Here is a tiny trained network, its code and every weight. The questions are about switching its units off for an input and a class, where a switched-off unit gives its printed mean instead of its output.

import numpy as np


def w(rows, s, z=0):
    codes = np.array(rows[::2]) - 128.0
    scale = np.full(codes.shape[1], s)
    scale[-1] = z or s
    return codes * scale


def f(y):
    return y / 2 * (1 + np.tanh(0.7978845608 * (y + 0.044715 * y**3)))


def log_softmax(a):
    a = a - a.max(-1, keepdims=True)
    return a - np.log(np.exp(a).sum(-1, keepdims=True))


def net(x, mask):
    res = np.array(x, float).reshape(1, 4) / 4 @ E
    y = f(res @ A[0][:, :-1].T + A[0][:, -1])
    res = res + np.where(mask, y, B[0][:, -1]) @ B[0][:, :-1]
    return log_softmax(res[-1] @ U[:, :-1].T + U[:, -1])


A, B = {}, {}
E = w([
[30,141,120,138],'x0',
[153,67,63,10],'x1',
[230,148,87,190],'x2',
[103,170,143,65],'x3',
],0.011)
A[0] = w([
[137,188,202,102,171],'N1',
[127,220,168,80,190],'N2',
[135,250,38,94,119],'N3',
[127,167,157,217,186],'N4',
[159,40,63,71,253],'N5',
[158,150,150,190,180],'N6',
[31,22,145,73,165],'N7',
],0.011,0.0049)
B[0] = w([
[92,222,104,102,167],'N1',
[32,255,98,86,177],'N2',
[147,194,80,93,151],'N3',
[150,98,58,176,214],'N4',
[187,123,167,80,252],'N5',
[134,87,51,161,188],'N6',
[116,102,167,162,254],'N7',
],0.014,0.012)
U = w([
[130,202,101,23,50],'0',
[129,177,83,109,56],'1',
[166,128,16,166,101],'2',
[246,104,173,39,252],'3',
[47,205,135,72,142],'4',
[32,108,161,118,136],'5',
],0.011,0.0027)

Each question gives the input, the list of numbers given to net, and the class t.
The units are the neurons (one row each of A and B). Each row of codes is followed by its name. A weight is (code - 128) times the scale printed after its matrix; where a second scale follows, it is the last column's (A, B and U).
mask holds one flag per neuron, in row order. A switched-off neuron (its flag False) gives its mean, the last column of its row in B, instead of its output. The means were averaged over made-up inputs and are rounded, as every weight is.
A unit's drop is (log p(t) with every unit on - log p(t) with that unit switched off) / (log p(t) with every unit on - log p(t) with every unit switched off).
The circuit of an input: a set's keep is (log p(t) with only the set's units on - log p(t) with every unit switched off) / (log p(t) with every unit on - log p(t) with every unit switched off). Starting from all 7 units, units are removed one at a time, each time the one whose removal leaves the highest keep (on an exact tie, the one counted first), for as long as the keep stays at least 0.8.
units of the circuit, in order: the units of the circuit, biggest drop first
top k neurons: the k neurons with the biggest drops, biggest first
drop of u: that unit's drop, to one decimal
input [7,5,0,-4], class 3: units of the circuit, in order	[N5; N2]
input [-2,4,4,6], class 0: units of the circuit, in order	[N3]
input [-2,0,2,3], class 0: units of the circuit, in order	[N7; N4]
input [-8,3,5,8], class 0: units of the circuit, in order	[N2; N3]
input [5,5,6,1], class 3: units of the circuit, in order	[N2; N5]
input [-2,-4,2,7], class 4: top 3 neurons	[N2; N5; N1]
input [5,-6,-6,-6], class 2: top 2 neurons	[N4; N2]
input [-8,-4,-3,-1], class 2: top 2 neurons	[N5; N6]
input [5,6,-6,4], class 5: top 2 neurons	[N7; N1]
input [5,-6,2,4], class 2: top 3 neurons	[N4; N6; N5]
input [-8,-1,-6,0], class 4: drop of N5	0.3
input [6,7,-2,-2], class 3: drop of N5	0.3
input [4,7,2,-8], class 3: drop of N6	0.0
input [8,5,6,-2], class 3: top neuron	[N2]
input [6,5,-4,3], class 5: drop of N2	-0.1
input [8,8,-4,-5], class 3: top 2 neurons	[N5; N2]
